Below are the code and all the weights of a small trained network. Each question names an input and a class and asks about switching units off, where a switched-off unit gives its printed mean instead of its output.

import numpy as np


def w(rows, s, z=0):
    codes = np.array(rows[::2]) - 128.0
    scale = np.full(codes.shape[1], s)
    scale[-1] = z or s
    return codes * scale


def f(y):
    return np.maximum(y, 0)


def log_softmax(a):
    a = a - a.max(-1, keepdims=True)
    return a - np.log(np.exp(a).sum(-1, keepdims=True))


def net(x, mask):
    res = np.array(x, float).reshape(1, 5) / 4 @ E
    y = f(res @ A[0][:, :-1].T + A[0][:, -1])
    res = res + np.where(mask, y, B[0][:, -1]) @ B[0][:, :-1]
    return log_softmax(res[-1] @ U[:, :-1].T + U[:, -1])


A, B = {}, {}
E = w([
[32,43,45,139,93,121],'x0',
[57,145,204,154,150,176],'x1',
[184,42,205,8,50,215],'x2',
[98,179,175,133,3,44],'x3',
[128,132,122,118,130,125],'x4',
],0.0079)
A[0] = w([
[22,40,77,112,117,127,76],'N1',
[146,120,95,154,204,168,44],'N2',
[66,80,100,77,109,140,100],'N3',
[138,82,93,87,205,199,53],'N4',
[153,57,122,107,182,177,102],'N5',
[137,61,123,90,198,191,106],'N6',
[66,128,133,103,73,120,92],'N7',
[161,84,99,122,165,169,36],'N8',
[196,57,130,72,85,167,107],'N9',
[124,113,141,15,133,123,2],'N10',
[240,106,37,122,92,95,145],'N11',
[238,196,194,84,151,127,103],'N12',
[143,39,206,27,75,218,50],'N13',
[195,254,194,125,171,160,79],'N14',
[122,149,160,110,46,73,40],'N15',
[91,152,162,80,56,111,111],'N16',
],0.0085,0.0042)
B[0] = w([
[108,46,65,70,131,173,190],'N1',
[185,199,157,160,81,56,171],'N2',
[127,56,72,123,90,169,168],'N3',
[209,166,209,145,78,77,187],'N4',
[174,189,170,82,104,125,183],'N5',
[194,142,190,158,53,127,193],'N6',
[158,121,145,121,47,151,164],'N7',
[190,130,136,126,88,97,158],'N8',
[68,170,91,125,204,136,209],'N9',
[122,159,79,78,163,86,158],'N10',
[50,171,199,219,118,254,195],'N11',
[117,24,68,89,104,180,200],'N12',
[44,214,60,147,227,66,252],'N13',
[69,36,62,49,139,172,190],'N14',
[198,152,173,125,75,66,174],'N15',
[187,159,166,172,64,105,180],'N16',
],0.0079,0.011)
U = w([
[73,204,75,170,206,31,74],'0',
[165,1,71,72,90,155,39],'1',
[239,150,199,108,57,25,1],'2',
[77,162,173,186,122,196,208],'3',
],0.0085,0.0037)

Each question gives the input, the list of numbers given to net, and the class t.
The units are the neurons (one row each of A and B). Each row of codes is followed by its name. A weight is (code - 128) times the scale printed after its matrix; where a second scale follows, it is the last column's (A, B and U).
mask holds one flag per neuron, in row order. A switched-off neuron (its flag False) gives its mean, the last column of its row in B, instead of its output. The means were averaged over made-up inputs and are rounded, as every weight is.
A unit's drop is (log p(t) with every unit on - log p(t) with that unit switched off) / (log p(t) with every unit on - log p(t) with every unit switched off).
The circuit of an input: a set's keep is (log p(t) with only the set's units on - log p(t) with every unit switched off) / (log p(t) with every unit on - log p(t) with every unit switched off). Starting from the 12 units with the biggest drops (on a tie, the unit counted first), units are removed one at a time, each time the one whose removal leaves the highest keep (on an exact tie, the one counted first), for as long as the keep stays at least 0.8.
units of the circuit, in order: the units of the circuit, biggest drop first
most important unit: the unit with the biggest drop
top k neurons: the k neurons with the biggest drops, biggest first
drop when u is switched off: that unit's drop, to one decimal
input [-4,3,2,-4,6], class 1: top 3 neurons	N14, N12, N11
input [7,-8,3,1,-4], class 3: top 4 neurons	N11, N12, N14, N9
input [-2,-1,5,-6,6], class 2: top 2 neurons	N6, N4
input [5,-7,0,2,-7], class 3: top 3 neurons	N11, N12, N14
input [6,5,3,5,-2], class 1: most important unit	N1
input [-3,-4,-1,-5,-1], class 2: units of the circuit, in order	N13, N2
input [5,-6,-3,-4,4], class 3: top 4 neurons	N11, N12, N14, N13
input [3,-8,-7,-2,1], class 3: units of the circuit, in order	N11, N13
input [-8,-6,6,-2,4], class 1: top 2 neurons	N12, N14
input [-3,-6,-2,3,-7], class 3: units of the circuit, in order	N11, N13, N4
input [0,-4,-2,-3,0], class 3: top 3 neurons	N13, N11, N15
input [-8,-2,-7,-8,-7], class 1: units of the circuit, in order	N14, N13
input [5,1,-4,5,-5], class 1: units of the circuit, in order	N13, N1
input [8,6,-1,-4,8], class 1: units of the circuit, in order	N1
input [-4,-5,1,2,-7], class 3: top 3 neurons	N11, N1, N3
input [7,2,7,-7,-4], class 0: top 3 neurons	N13, N9, N12
input [-5,3,2,5,8], class 1: units of the circuit, in order	N14, N12
input [1,-7,6,-5,-3], class 3: top 2 neurons	N11, N6
input [-5,2,7,-8,-7], class 2: top 3 neurons	N6, N4, N5
input [-1,2,5,-8,5], class 2: units of the circuit, in order	N4
input [-8,5,-4,-1,8], class 1: units of the circuit, in order	N14, N12
input [-4,-8,6,1,1], class 3: top 2 neurons	N11, N12
input [-4,0,7,-1,7], class 0: drop when N13 is switched off	0.8
input [8,-1,-2,-2,1], class 1: drop when N1 is switched off	0.1
